Below is a small trained network, with its code and all its weights. Each question gives an input and a class and asks what happens when units are switched off, that is, made to give their printed mean instead of their output.

import numpy as np


def w(rows, s, z=0):
    codes = np.array(rows[::2]) - 128.0
    scale = np.full(codes.shape[1], s)
    scale[-1] = z or s
    return codes * scale


def norm(h):
    return h / np.sqrt((h * h).mean(-1, keepdims=True) + 1e-5)


def f(y):
    return y / 2 * (1 + np.tanh(0.7978845608 * (y + 0.044715 * y**3)))


def log_softmax(a):
    a = a - a.max(-1, keepdims=True)
    return a - np.log(np.exp(a).sum(-1, keepdims=True))


def net(x, mask):
    res = np.array(x, float).reshape(1, 3) / 4 @ E
    u = 0
    for l in range(4):
        y = f(norm(res) @ A[l][:, :-1].T + A[l][:, -1])
        res = res + np.where(mask[u : u + 7], y, B[l][:, -1]) @ B[l][:, :-1]
        u += 7
    return log_softmax(norm(res)[-1] @ U[:, :-1].T + U[:, -1])


A, B = {}, {}
E = w([
[254,125,155,66],'x0',
[112,237,54,83],'x1',
[228,155,51,230],'x2',
],0.0041)
A[0] = w([
[178,115,155,73,21],'L0N0',
[169,125,131,87,60],'L0N1',
[176,11,178,254,5],'L0N2',
[191,147,192,99,63],'L0N3',
[109,118,64,181,204],'L0N4',
[171,151,61,144,181],'L0N5',
[48,105,129,161,128],'L0N6',
],0.0096,0.0021)
B[0] = w([
[254,92,76,181,158],'L0N0',
[223,138,86,144,143],'L0N1',
[41,98,108,16,254],'L0N2',
[106,77,13,168,169],'L0N3',
[152,91,222,222,186],'L0N4',
[175,187,174,61,188],'L0N5',
[196,37,57,186,176],'L0N6',
],0.0061,0.0057)
A[1] = w([
[176,129,73,152,124],'L1N0',
[212,122,109,35,255],'L1N1',
[167,132,192,111,201],'L1N2',
[103,166,2,149,74],'L1N3',
[177,122,93,140,101],'L1N4',
[129,154,79,110,193],'L1N5',
[129,155,109,122,33],'L1N6',
],0.0089,0.0022)
B[1] = w([
[103,116,206,112,154],'L1N0',
[53,90,159,176,253],'L1N1',
[1,137,215,160,149],'L1N2',
[127,196,105,126,138],'L1N3',
[156,146,185,185,147],'L1N4',
[194,139,225,149,150],'L1N5',
[217,149,163,80,116],'L1N6',
],0.0055,0.0064)
A[2] = w([
[135,255,149,153,197],'L2N0',
[91,76,122,116,184],'L2N1',
[218,97,158,48,158],'L2N2',
[187,121,93,181,211],'L2N3',
[166,52,141,98,26],'L2N4',
[141,191,160,118,104],'L2N5',
[141,194,136,115,2],'L2N6',
],0.0094,0.0019)
B[2] = w([
[83,31,129,42,225],'L2N0',
[178,177,155,101,255],'L2N1',
[2,87,46,189,164],'L2N2',
[101,89,206,174,173],'L2N3',
[86,141,107,141,187],'L2N4',
[103,95,91,155,150],'L2N5',
[60,122,55,112,129],'L2N6',
],0.0075,0.0041)
A[3] = w([
[158,141,103,133,2],'L3N0',
[187,144,203,89,41],'L3N1',
[118,38,253,100,117],'L3N2',
[60,183,10,85,168],'L3N3',
[153,138,67,91,142],'L3N4',
[117,128,234,70,250],'L3N5',
[170,175,109,163,25],'L3N6',
],0.0062,0.0023)
B[3] = w([
[9,2,54,107,104],'L3N0',
[76,128,171,123,120],'L3N1',
[141,218,99,111,253],'L3N2',
[147,82,202,182,146],'L3N3',
[140,160,137,96,118],'L3N4',
[205,169,215,160,216],'L3N5',
[2,142,65,39,106],'L3N6',
],0.0057,0.0067)
U = w([
[168,155,227,143,186],'0',
[49,66,148,53,165],'1',
[118,59,141,248,165],'2',
[164,144,152,151,151],'3',
[160,162,52,130,2],'4',
[127,182,41,146,34],'5',
[112,194,35,151,33],'6',
[142,171,34,138,18],'7',
],0.014,0.0063)

Each question gives the input, the list of numbers given to net, and the class t.
The units are the neurons (one row each of A and B). Each row of codes is followed by its name. A weight is (code - 128) times the scale printed after its matrix; where a second scale follows, it is the last column's (A, B and U).
mask holds one flag per neuron, layer by layer. A switched-off neuron (its flag False) gives its mean, the last column of its row in B, instead of its output. The means were averaged over made-up inputs and are rounded, as every weight is.
A unit's drop is (log p(t) with every unit on - log p(t) with that unit switched off) / (log p(t) with every unit on - log p(t) with every unit switched off).
The circuit of an input: a set's keep is (log p(t) with only the set's units on - log p(t) with every unit switched off) / (log p(t) with every unit on - log p(t) with every unit switched off). Starting from the 12 units with the biggest drops (on a tie, the unit counted first), units are removed one at a time, each time the one whose removal leaves the highest keep (on an exact tie, the one counted first), for as long as the keep stays at least 0.8.
units of the circuit, in order: the units of the circuit, biggest drop first
most important unit: the unit with the biggest drop
top k neurons: the k neurons with the biggest drops, biggest first
k most important neurons of layer l: the k neurons of layer l with the biggest drops, biggest first
drop of u: that unit's drop, to one decimal
input [5,-4,1], class 2: units of the circuit, in order -> [L2N2]
input [-1,7,-2], class 1: units of the circuit, in order -> [L2N0, L0N2]
input [-7,7,8], class 0: 4 most important neurons of layer 2 -> [L2N2, L2N3, L2N0, L2N4]
input [-7,-3,8], class 0: units of the circuit, in order -> [L2N2, L0N3, L1N1]
input [1,6,-6], class 0: 3 most important neurons of layer 0 -> [L0N3, L0N2, L0N5]
input [4,7,5], class 1: top 2 neurons -> [L2N0, L2N6]
input [8,5,2], class 2: top 2 neurons -> [L2N2, L0N0]
input [-7,-7,-7], class 0: units of the circuit, in order -> [L2N2, L2N0, L1N1]
input [-6,-2,-5], class 2: 2 most important neurons of layer 1 -> [L1N0, L1N5]
input [-4,-7,-1], class 1: top 2 neurons -> [L0N2, L0N6]
input [-7,6,0], class 2: top 2 neurons -> [L0N4, L0N6]
input [3,6,5], class 1: top 2 neurons -> [L2N0, L2N6]
input [4,-1,1], class 2: top 3 neurons -> [L0N3, L0N0, L2N2]
input [3,5,-8], class 0: most important unit -> L0N2
input [0,3,7], class 0: top 2 neurons -> [L0N4, L0N2]
input [8,5,6], class 2: 4 most important neurons of layer 2 -> [L2N2, L2N1, L2N5, L2N6]
input [6,-3,4], class 2: top 4 neurons -> [L2N2, L0N3, L0N0, L0N4]
input [4,-1,-1], class 2: top 2 neurons -> [L0N0, L0N3]
input [0,5,6], class 0: 2 most important neurons of layer 2 -> [L2N2, L2N4]
input [-2,-6,4], class 1: most important unit -> L0N2
input [-6,-7,3], class 1: top 2 neurons -> [L0N2, L0N6]
input [8,3,5], class 2: top 2 neurons -> [L2N2, L2N1]
input [-4,2,-6], class 0: drop of L0N3 -> 0.1
